Below are the code and all the weights of a small trained network. Each question names an input and a target symbol and asks about switching units off, where a switched-off unit gives its printed mean instead of its output.

import numpy as np


def w(rows, s, z=0):
    codes = np.array(rows[::2]) - 128.0
    scale = np.full(codes.shape[1], s)
    scale[-1] = z or s
    return codes * scale


def f(y):
    return np.maximum(y, 0)


def softmax(a):
    e = np.exp(a - a.max(-1, keepdims=True))
    return e / e.sum(-1, keepdims=True)


def log_softmax(a):
    a = a - a.max(-1, keepdims=True)
    return a - np.log(np.exp(a).sum(-1, keepdims=True))


def net(x, mask):
    ids = ['αηθλμπφψ'.index(c) for c in x.split()]
    T = len(ids)
    res = E[ids] + P[:T]
    r = res
    for j in range(3):
        rows = slice(4 * j, 4 * j + 4)
        q, k, v = (r @ M[0][rows].T for M in (Q, K, V))
        z = softmax(np.where(np.tri(T) > 0, q @ k.T / 4**0.5, -1e9)) @ v
        o = O[0][rows]
        res = res + np.where(mask[j], z, o[:, -1]) @ o[:, :-1]
    y = f(res @ A[0][:, :-1].T + A[0][:, -1])
    res = res + np.where(mask[3:19], y, B[0][:, -1]) @ B[0][:, :-1]
    return log_softmax(res[-1] @ U[:, :-1].T + U[:, -1])


Q, K, V, O, A, B = {}, {}, {}, {}, {}, {}
E = w([
[158,184,150,74],'α',
[137,59,64,55],'η',
[95,168,31,185],'θ',
[105,215,88,78],'λ',
[80,72,7,56],'μ',
[186,158,69,191],'π',
[147,189,37,191],'φ',
[29,140,209,144],'ψ',
],0.017)
P = w([
[164,114,139,229],'0',
[180,138,133,208],'1',
[191,154,126,184],'2',
[206,168,116,154],'3',
[218,176,110,131],'4',
[226,188,105,109],'5',
[235,197,95,87],'6',
[243,205,90,68],'7',
[253,212,86,49],'8',
],0.0066)
Q[0] = w([
[76,118,160,126],'head 0',
[107,105,126,181],'head 0',
[161,150,123,163],'head 0',
[99,153,175,177],'head 0',
[148,185,126,145],'head 1',
[115,129,253,180],'head 1',
[85,95,169,105],'head 1',
[82,125,179,105],'head 1',
[140,113,115,152],'head 2',
[118,177,112,126],'head 2',
[183,151,132,132],'head 2',
[125,116,146,115],'head 2',
],0.039)
K[0] = w([
[102,68,130,169],'head 0',
[93,147,141,169],'head 0',
[118,170,169,97],'head 0',
[68,93,203,140],'head 0',
[181,157,131,96],'head 1',
[207,128,60,251],'head 1',
[79,107,165,193],'head 1',
[93,121,189,190],'head 1',
[119,147,75,109],'head 2',
[177,178,162,99],'head 2',
[134,105,121,36],'head 2',
[103,88,148,144],'head 2',
],0.026)
V[0] = w([
[174,188,195,164],'head 0',
[123,29,84,95],'head 0',
[50,180,74,125],'head 0',
[141,13,97,88],'head 0',
[66,160,76,83],'head 1',
[252,144,183,130],'head 1',
[129,202,182,182],'head 1',
[106,211,139,135],'head 1',
[131,134,177,167],'head 2',
[140,124,114,127],'head 2',
[216,109,69,127],'head 2',
[105,132,138,122],'head 2',
],0.012)
O[0] = w([
[110,125,163,43,182],'head 0',
[124,90,83,199,37],'head 0',
[181,205,140,165,185],'head 0',
[102,64,70,208,15],'head 0',
[77,159,174,39,208],'head 1',
[254,102,125,163,113],'head 1',
[173,42,204,183,48],'head 1',
[152,79,220,111,127],'head 1',
[208,102,165,117,78],'head 2',
[122,118,124,144,152],'head 2',
[101,45,137,237,255],'head 2',
[122,155,122,100,100],'head 2',
],0.0096,0.0085)
A[0] = w([
[108,147,166,214,142],'neuron 0',
[165,118,65,141,92],'neuron 1',
[207,139,98,186,127],'neuron 2',
[118,107,76,77,111],'neuron 3',
[35,147,102,121,85],'neuron 4',
[146,238,179,210,82],'neuron 5',
[155,222,180,148,160],'neuron 6',
[160,126,53,145,180],'neuron 7',
[74,145,162,107,255],'neuron 8',
[100,4,128,38,152],'neuron 9',
[82,114,206,190,107],'neuron 10',
[132,229,171,129,177],'neuron 11',
[137,92,85,197,166],'neuron 12',
[222,161,97,82,66],'neuron 13',
[71,118,123,162,68],'neuron 14',
[102,225,227,167,89],'neuron 15',
],0.012,0.0084)
B[0] = w([
[105,125,103,178,155],'neuron 0',
[93,113,159,126,151],'neuron 1',
[174,109,82,83,175],'neuron 2',
[123,98,133,123,178],'neuron 3',
[99,147,103,83,238],'neuron 4',
[135,124,190,195,196],'neuron 5',
[122,103,75,49,232],'neuron 6',
[167,155,119,156,172],'neuron 7',
[159,131,162,251,218],'neuron 8',
[249,138,75,174,146],'neuron 9',
[97,140,61,115,145],'neuron 10',
[149,121,191,125,254],'neuron 11',
[145,128,191,137,171],'neuron 12',
[81,162,140,180,181],'neuron 13',
[129,108,149,66,154],'neuron 14',
[88,98,49,97,213],'neuron 15',
],0.022,0.023)
U = w([
[131,1,69,99,4],'α',
[115,36,235,136,217],'η',
[203,126,150,38,184],'θ',
[102,67,128,197,89],'λ',
[93,103,111,94,127],'μ',
[149,121,60,138,15],'π',
[136,177,200,193,202],'φ',
[173,75,169,187,61],'ψ',
],0.0082,0.0042)

Each question gives the input, a string of symbols that net reads in full, and the target symbol t.
The units are the heads (4 rows each of Q, K, V and O) and the neurons (one row each of A and B). Each row of codes is followed by its name. A weight is (code - 128) times the scale printed after its matrix; where a second scale follows, it is the last column's (O, A, B and U).
mask holds one flag per unit, heads first, then neurons. A switched-off unit (its flag False) gives its mean, the last column of its rows in O or B, instead of its output. The means were averaged over made-up inputs and are rounded, as every weight is.
A unit's drop is (log p(t) with every unit on - log p(t) with that unit switched off) / (log p(t) with every unit on - log p(t) with every unit switched off).
The circuit of an input: a set's keep is (log p(t) with only the set's units on - log p(t) with every unit switched off) / (log p(t) with every unit on - log p(t) with every unit switched off). Starting from the 12 units with the biggest drops (on a tie, the unit counted first), units are removed one at a time, each time the one whose removal leaves the highest keep (on an exact tie, the one counted first), for as long as the keep stays at least 0.8.
units of the circuit, in order: the units of the circuit, biggest drop first
k most important neurons: the k neurons with the biggest drops, biggest first
which heads matter: for each layer, one digit per head in row order, 1 if its drop is at least 0.15 and else 0, layers parted by /
input α θ η, target θ: which heads matter : 110
input ψ π α μ φ μ θ μ, target μ: units of the circuit, in order : [head 1]
input π π η π φ η ψ μ, target ψ: 2 most important neurons : [neuron 6; neuron 15]
input π μ π ψ μ π φ π μ, target φ: which heads matter : 010
input λ π η π α θ, target θ: 2 most important neurons : [neuron 8; neuron 15]
input μ μ μ θ φ λ π φ, target η: which heads matter : 010
input π η λ θ ψ η, target ψ: 2 most important neurons : [neuron 12; neuron 6]
input η η η, target η: 4 most important neurons : [neuron 12; neuron 1; neuron 6; neuron 15]
input π π π π π α φ, target θ: units of the circuit, in order : [neuron 8; head 1]
input φ π ψ η, target ψ: units of the circuit, in order : [neuron 9; head 1]
input λ φ φ ψ, target α: 3 most important neurons : [neuron 15; neuron 6; neuron 10]
input λ θ φ, target η: 2 most important neurons : [neuron 5; neuron 11]
input η ψ π π η φ θ, target φ: units of the circuit, in order : [neuron 2; neuron 15]
input η π η π π φ, target φ: 2 most important neurons : [neuron 5; neuron 11]
input φ μ μ η μ, target μ: 3 most important neurons : [neuron 4; neuron 11; neuron 5]
input η π α η π η π η, target π: which heads matter : 111
input η π ψ φ α η φ, target φ: units of the circuit, in order : [neuron 13; head 1; neuron 15]
input ψ π φ π η, target φ: units of the circuit, in order : [neuron 6]
input π π π π, target ψ: 2 most important neurons : [neuron 15; neuron 6]
input φ π ψ π φ, target α: which heads matter : 111
input π π π φ φ η α ψ π, target θ: most important neuron : [neuron 8]
